Below is a small trained network, with its code and all its weights. Each question gives an input and a class and asks what happens when units are switched off, that is, made to give their printed mean instead of their output.

import numpy as np


def w(rows, s, z=0):
    codes = np.array(rows[::2]) - 128.0
    scale = np.full(codes.shape[1], s)
    scale[-1] = z or s
    return codes * scale


def f(y):
    return np.maximum(y, 0)


def log_softmax(a):
    a = a - a.max(-1, keepdims=True)
    return a - np.log(np.exp(a).sum(-1, keepdims=True))


def net(x, mask):
    res = np.array(x, float).reshape(1, 5) / 4 @ E
    y = f(res @ A[0][:, :-1].T + A[0][:, -1])
    res = res + np.where(mask, y, B[0][:, -1]) @ B[0][:, :-1]
    return log_softmax(res[-1] @ U[:, :-1].T + U[:, -1])


A, B = {}, {}
E = w([
[112,129,67,87,116,40,70],'x0',
[129,154,181,138,15,101,128],'x1',
[126,117,134,124,129,120,135],'x2',
[7,166,110,166,132,119,171],'x3',
[130,133,130,124,130,127,130],'x4',
],0.016)
A[0] = w([
[138,125,131,136,101,111,152,144],'N1',
[216,106,161,127,126,173,130,202],'N2',
[122,123,161,155,74,116,107,141],'N3',
[132,133,147,120,79,97,112,145],'N4',
[153,118,110,86,144,138,122,123],'N5',
[81,143,83,102,121,73,99,83],'N6',
[176,111,169,126,129,182,136,186],'N7',
[85,150,82,130,125,71,118,70],'N8',
[156,121,124,96,124,103,58,141],'N9',
[100,153,155,182,131,150,182,155],'N10',
[41,153,84,137,121,95,130,79],'N11',
[126,101,111,119,148,130,145,177],'N12',
[135,99,95,119,140,118,81,147],'N13',
[150,113,113,97,121,103,78,129],'N14',
[72,140,161,170,141,161,176,128],'N15',
[125,103,86,120,247,148,123,254],'N16',
[152,116,92,111,167,123,120,174],'N17',
[163,110,109,102,123,92,106,126],'N18',
[145,154,155,129,84,104,82,140],'N19',
[68,141,160,180,150,175,184,145],'N20',
[129,104,89,132,216,142,126,224],'N21',
[118,151,122,148,120,111,111,131],'N22',
[130,154,181,147,23,102,122,135],'N23',
[114,157,180,157,80,118,141,151],'N24',
[158,106,114,88,121,96,64,129],'N25',
[167,121,114,88,132,83,66,146],'N26',
[136,145,140,124,106,129,102,128],'N27',
[204,109,170,136,132,175,132,199],'N28',
],0.013,0.0072)
B[0] = w([
[116,154,165,95,117,114,128,149],'N1',
[79,63,165,147,189,73,49,219],'N2',
[129,148,175,121,105,84,116,172],'N3',
[138,108,162,106,137,90,141,169],'N4',
[140,90,99,115,130,144,103,160],'N5',
[100,40,158,146,210,80,54,184],'N6',
[53,116,194,140,209,94,53,198],'N7',
[47,66,186,162,217,81,43,176],'N8',
[180,104,119,86,95,90,159,180],'N9',
[98,208,141,106,86,159,168,191],'N10',
[37,121,173,162,185,125,94,196],'N11',
[118,140,80,140,149,178,118,162],'N12',
[151,83,87,110,114,143,103,171],'N13',
[189,110,97,110,89,139,156,172],'N14',
[135,184,107,144,89,178,183,194],'N15',
[135,98,14,178,179,237,125,254],'N16',
[126,79,70,126,126,150,103,181],'N17',
[172,124,101,112,71,150,130,169],'N18',
[150,103,167,100,125,78,148,173],'N19',
[170,187,98,176,117,193,199,209],'N20',
[125,110,23,162,145,230,115,224],'N21',
[123,120,170,124,129,94,123,146],'N22',
[118,160,254,61,86,35,154,211],'N23',
[105,175,182,98,80,106,127,184],'N24',
[204,88,84,83,50,145,164,185],'N25',
[181,76,100,106,62,143,132,192],'N26',
[142,110,151,123,126,94,136,148],'N27',
[55,75,165,149,206,87,36,213],'N28',
],0.0083,0.021)
U = w([
[52,71,100,181,242,141,26,252],'0',
[46,127,230,104,171,35,42,99],'1',
[218,92,11,84,61,172,109,42],'2',
[252,108,154,75,23,60,180,58],'3',
[143,208,56,176,150,216,245,96],'4',
[103,240,171,116,1,137,223,131],'5',
],0.0069,0.0014)

Each question gives the input, the list of numbers given to net, and the class t.
The units are the neurons (one row each of A and B). Each row of codes is followed by its name. A weight is (code - 128) times the scale printed after its matrix; where a second scale follows, it is the last column's (A, B and U).
mask holds one flag per neuron, in row order. A switched-off neuron (its flag False) gives its mean, the last column of its row in B, instead of its output. The means were averaged over made-up inputs and are rounded, as every weight is.
A unit's drop is (log p(t) with every unit on - log p(t) with that unit switched off) / (log p(t) with every unit on - log p(t) with every unit switched off).
The circuit of an input: a set's keep is (log p(t) with only the set's units on - log p(t) with every unit switched off) / (log p(t) with every unit on - log p(t) with every unit switched off). Starting from the 12 units with the biggest drops (on a tie, the unit counted first), units are removed one at a time, each time the one whose removal leaves the highest keep (on an exact tie, the one counted first), for as long as the keep stays at least 0.8.
units of the circuit, in order: the units of the circuit, biggest drop first
unit that matters most: the unit with the biggest drop
k most important neurons: the k neurons with the biggest drops, biggest first
drop when u is switched off: that unit's drop, to one decimal
input [-6,-4,-4,1,8], class 4: units of the circuit, in order : [N20, N6]
input [-2,1,-1,-1,-6], class 1: units of the circuit, in order : [N16]
input [-6,-7,-4,1,8], class 4: units of the circuit, in order : [N20, N6]
input [3,1,-1,-1,4], class 3: 2 most important neurons : [N16, N21]
input [0,2,-8,-8,-8], class 1: 4 most important neurons : [N28, N2, N7, N20]
input [-8,0,3,7,2], class 4: 2 most important neurons : [N20, N23]
input [1,4,7,8,6], class 1: 3 most important neurons : [N8, N11, N6]
input [5,5,4,1,4], class 1: 2 most important neurons : [N8, N6]
input [1,-2,-3,-8,3], class 2: 2 most important neurons : [N25, N26]
input [0,6,-4,-6,-2], class 1: 2 most important neurons : [N28, N2]
input [0,-1,-4,6,7], class 4: drop when N28 is switched off : 0.2
input [5,1,-5,-3,-3], class 3: drop when N16 is switched off : 0.2
input [0,5,0,6,5], class 5: drop when N8 is switched off : 0.0
input [-3,8,8,1,-8], class 5: drop when N8 is switched off : 0.1
input [-1,1,-2,6,-2], class 5: unit that matters most : N16
